[[-19 -25   2]
 [-17 -36   4]
 [ 17 -27   6]]
=>
[[ 17 -27   6]
 [-17 -36   4]
 [-19 -25   2]]

[[ 13 -26  -3  -5   3  15 -18  13  -5   2  12]
 [ -2 -26   5  16  -7 -15  13   4  12 -12   8]
 [-10 -11  11  -4 -13  10 -20 -14 -21   9   7]
 [ 13 -12   6   0 -13 -19 -17   2  22   9   2]
 [  7  32   2   6   2 -18  16  -2  -2   2  -6]
 [ 15   6   3  13 -10 -19  13  11  12  19   0]]
=>
[[-10 -11  11  -4 -13  10 -20 -14 -21   9   7]
 [ 13 -12   6   0 -13 -19 -17   2  22   9   2]
 [ -2 -26   5  16  -7 -15  13   4  12 -12   8]
 [ 15   6   3  13 -10 -19  13  11  12  19   0]
 [  7  32   2   6   2 -18  16  -2  -2   2  -6]
 [ 13 -26  -3  -5   3  15 -18  13  -5   2  12]]

[[-36 -37  -5]
 [ -4 -12  20]]
=>
[[ -4 -12  20]
 [-36 -37  -5]]

[[-11   6 -11  -1  -1   5   6 -11 -26   9 -13 -13]
 [  4  -7   5  13 -31  11  16  13 -16  20  -2   2]
 [  0 -10   1  25  11   6  15 -11  12  16 -13 -10]
 [  5  -9   4  27  12  -6   5  16 -15  -1  15  11]]
=>
[[  4  -7   5  13 -31  11  16  13 -16  20  -2   2]
 [  5  -9   4  27  12  -6   5  16 -15  -1  15  11]
 [  0 -10   1  25  11   6  15 -11  12  16 -13 -10]
 [-11   6 -11  -1  -1   5   6 -11 -26   9 -13 -13]]

[[ 10 -17 -14  13]
 [ 17 -29  -9  16]
 [ 29 -33  -3  30]
 [-12  22 -27 -18]
 [-15  24 -38 -19]]
=>
[[ 29 -33  -3  30]
 [ 17 -29  -9  16]
 [ 10 -17 -14  13]
 [-12  22 -27 -18]
 [-15  24 -38 -19]]

[[-24  -2   0  -9   6  10 -10 -18  25   6]
 [-21   4 -44 -33 -10 -17   7  14  -4  17]
 [-11 -18  24   3 -13  -4   0 -31 -22 -30]
 [-10  36  14  22  28  21   4  -2  27   9]
 [ 11 -16  -3 -22   0 -22  -4 -21   7  -4]
 [ -4 -11  20   4  13   6 -11 -21  -3 -23]
 [ 10  -1  17  -1  11 -15   7 -13  22  -1]
 [ -4   3  -5 -12   3 -18  17   1   5   5]
 [ 15  24 -11  14  28  30   0  33 -10  -3]]
=>
[[-11 -18  24   3 -13  -4   0 -31 -22 -30]
 [ -4 -11  20   4  13   6 -11 -21  -3 -23]
 [ 10  -1  17  -1  11 -15   7 -13  22  -1]
 [-10  36  14  22  28  21   4  -2  27   9]
 [-24  -2   0  -9   6  10 -10 -18  25   6]
 [ 11 -16  -3 -22   0 -22  -4 -21   7  -4]
 [ -4   3  -5 -12   3 -18  17   1   5   5]
 [ 15  24 -11  14  28  30   0  33 -10  -3]
 [-21   4 -44 -33 -10 -17   7  14  -4  17]]

[[  2  10 -11  -6 -29  -9   1  28   7]
 [-12   5  28 -36   1  10 -19   4 -20]
 [  7 -29   1   6 -17   8   9   9  -6]
 [ 12   9 -12  -8  -2  -6  -6 -11 -22]
 [ 18   6  -5   3 -16  -9  -9  11  -6]]
=>
[[-12   5  28 -36   1  10 -19   4 -20]
 [  7 -29   1   6 -17   8   9   9  -6]
 [ 18   6  -5   3 -16  -9  -9  11  -6]
 [  2  10 -11  -6 -29  -9   1  28   7]
 [ 12   9 -12  -8  -2  -6  -6 -11 -22]]
---
[[  4 -37  27   6 -21 -16 -10 -16  -2 -17]
 [  3 -35  24  11 -15 -19 -13 -17  -4 -21]
 [-13  -4   1 -23  33  -4 -32 -23  11   6]
 [-11  -9  13 -38  13   5 -14 -28  17  16]]
=>
[[  4 -37  27   6 -21 -16 -10 -16  -2 -17]
 [  3 -35  24  11 -15 -19 -13 -17  -4 -21]
 [-11  -9  13 -38  13   5 -14 -28  17  16]
 [-13  -4   1 -23  33  -4 -32 -23  11   6]]

[[-36   1 -18]
 [ -4   2 -11]
 [-29  27 -13]
 [-33   6 -32]]
=>
[[ -4   2 -11]
 [-29  27 -13]
 [-33   6 -32]
 [-36   1 -18]]

[[ -7 -17  -5  -5   1 -20   9 -14   2  -4   0   6]
 [ 18  11   3   5 -18 -24   9  10  -6  -1   3  -7]
 [ -5  -5  -2   6   8 -17  14  -2   7   7   3  33]
 [  4  -2  -4  -3   2 -11  -1  -4   1   0   2  -4]
 [  2   4   6  -3  -8  -4  10   4  -2   9   9  -2]
 [ -2   1  -1 -21  -5   9 -11   2   7   5  -3 -14]]
=>
[[ 18  11   3   5 -18 -24   9  10  -6  -1   3  -7]
 [  4  -2  -4  -3   2 -11  -1  -4   1   0   2  -4]
 [  2   4   6  -3  -8  -4  10   4  -2   9   9  -2]
 [ -2   1  -1 -21  -5   9 -11   2   7   5  -3 -14]
 [ -5  -5  -2   6   8 -17  14  -2   7   7   3  33]
 [ -7 -17  -5  -5   1 -20   9 -14   2  -4   0   6]]

[[ 19 -35  -8 -22  -5]
 [ 11  -3 -11 -16  -6]
 [-34  41  18  28  17]
 [-42 -20  15 -39  14]
 [-19  38 -35   6  16]]
=>
[[ 19 -35  -8 -22  -5]
 [ 11  -3 -11 -16  -6]
 [-19  38 -35   6  16]
 [-34  41  18  28  17]
 [-42 -20  15 -39  14]]

[[ 39 -17  -8  10  32  -5  -4  11  26]
 [  1   0  12  11  10  14   1   1  10]
 [  7  10   3 -10   3   2  -3   5 -16]
 [ -9   8   8   3   1  13   3  -1   1]
 [ -8   7   5   3   2  11   6  -2   2]
 [ 15  -3  -9   1  16   0   3   2  12]
 [ 22  -4  -9  -1  19  -2   0   6   9]]
=>
[[ 39 -17  -8  10  32  -5  -4  11  26]
 [ 22  -4  -9  -1  19  -2   0   6   9]
 [ 15  -3  -9   1  16   0   3   2  12]
 [  7  10   3 -10   3   2  -3   5 -16]
 [  1   0  12  11  10  14   1   1  10]
 [ -8   7   5   3   2  11   6  -2   2]
 [ -9   8   8   3   1  13   3  -1   1]]

[[ -4 -25  -9 -16 -20  22]
 [ 32 -32 -17 -29 -15  29]
 [ 21   3 -22  -3  -8   9]
 [-21 -34  12  16  12  36]]
=>
[[ 32 -32 -17 -29 -15  29]
 [ 21   3 -22  -3  -8   9]
 [ -4 -25  -9 -16 -20  22]
 [-21 -34  12  16  12  36]]

[[ 18  -7 -28]
 [-34  26   3]
 [-26  14   2]]
=>
[[ 18  -7 -28]
 [-26  14   2]
 [-34  26   3]]
---
[[-21  -4  -9]
 [  4 -19 -32]
 [ 37 -12   3]
 [ 36  12  25]
 [ 32  14   1]]
=>
[[-21  -4]
 [  4 -19]]

[[ -5  42]
 [ 13  27]
 [ -8  25]
 [  3 -39]]
=>
[[-5 42]
 [13 27]]

[[  5 -19 -31]
 [  3  -9 -19]
 [  3 -18 -31]
 [  2 -19 -28]
 [  2   0  -4]]
=>
[[  5 -19]
 [  3  -9]]

[[-10  42 -20]
 [ 11 -42  24]]
=>
[[-10  42]
 [ 11 -42]]

[[-8  2 -2 18]
 [-9  2 -2 32]]
=>
[[-8  2]
 [-9  2]]

[[ 21 -21]
 [ 18 -31]
 [  0  10]]
=>
[[ 21 -21]
 [ 18 -31]]
---
[[ 31  -4 -36]
 [ -1   0   1]
 [ 20  -3 -23]
 [ 12  -2 -15]
 [ 10  -1 -11]]
=>
[[31 -4]
 [-1  0]]

[[ 10  -9  -6  -3   1]
 [-11   8   6  -6   2]
 [ 32   8 -14  -5  19]]
=>
[[ 10  -9]
 [-11   8]]

[[ 10  -6  -9  12  18]
 [ -3   1   2  -5  -5]
 [-24 -21 -11 -34 -27]]
=>
[[10 -6]
 [-3  1]]

[[  5  -5   5]
 [ -8  11  33]
 [  4 -14  38]
 [ 13  -5  -6]
 [ -6  -9   6]]
=>
[[ 5 -5]
 [-8 11]]

[[ 31  16  35  19  27]
 [ -2  36  31  29 -37]]
=>
[[31 16]
 [-2 36]]

[[  2  28  42]
 [ 14 -27 -37]
 [ 14 -27 -29]]
=>
[[  2  28]
 [ 14 -27]]

[[  1  -3   4]
 [ 14 -23  -9]
 [ 34 -13 -37]
 [ -5  -1  12]
 [  7  -5  -4]]
=>
[[  1  -3]
 [ 14 -23]]
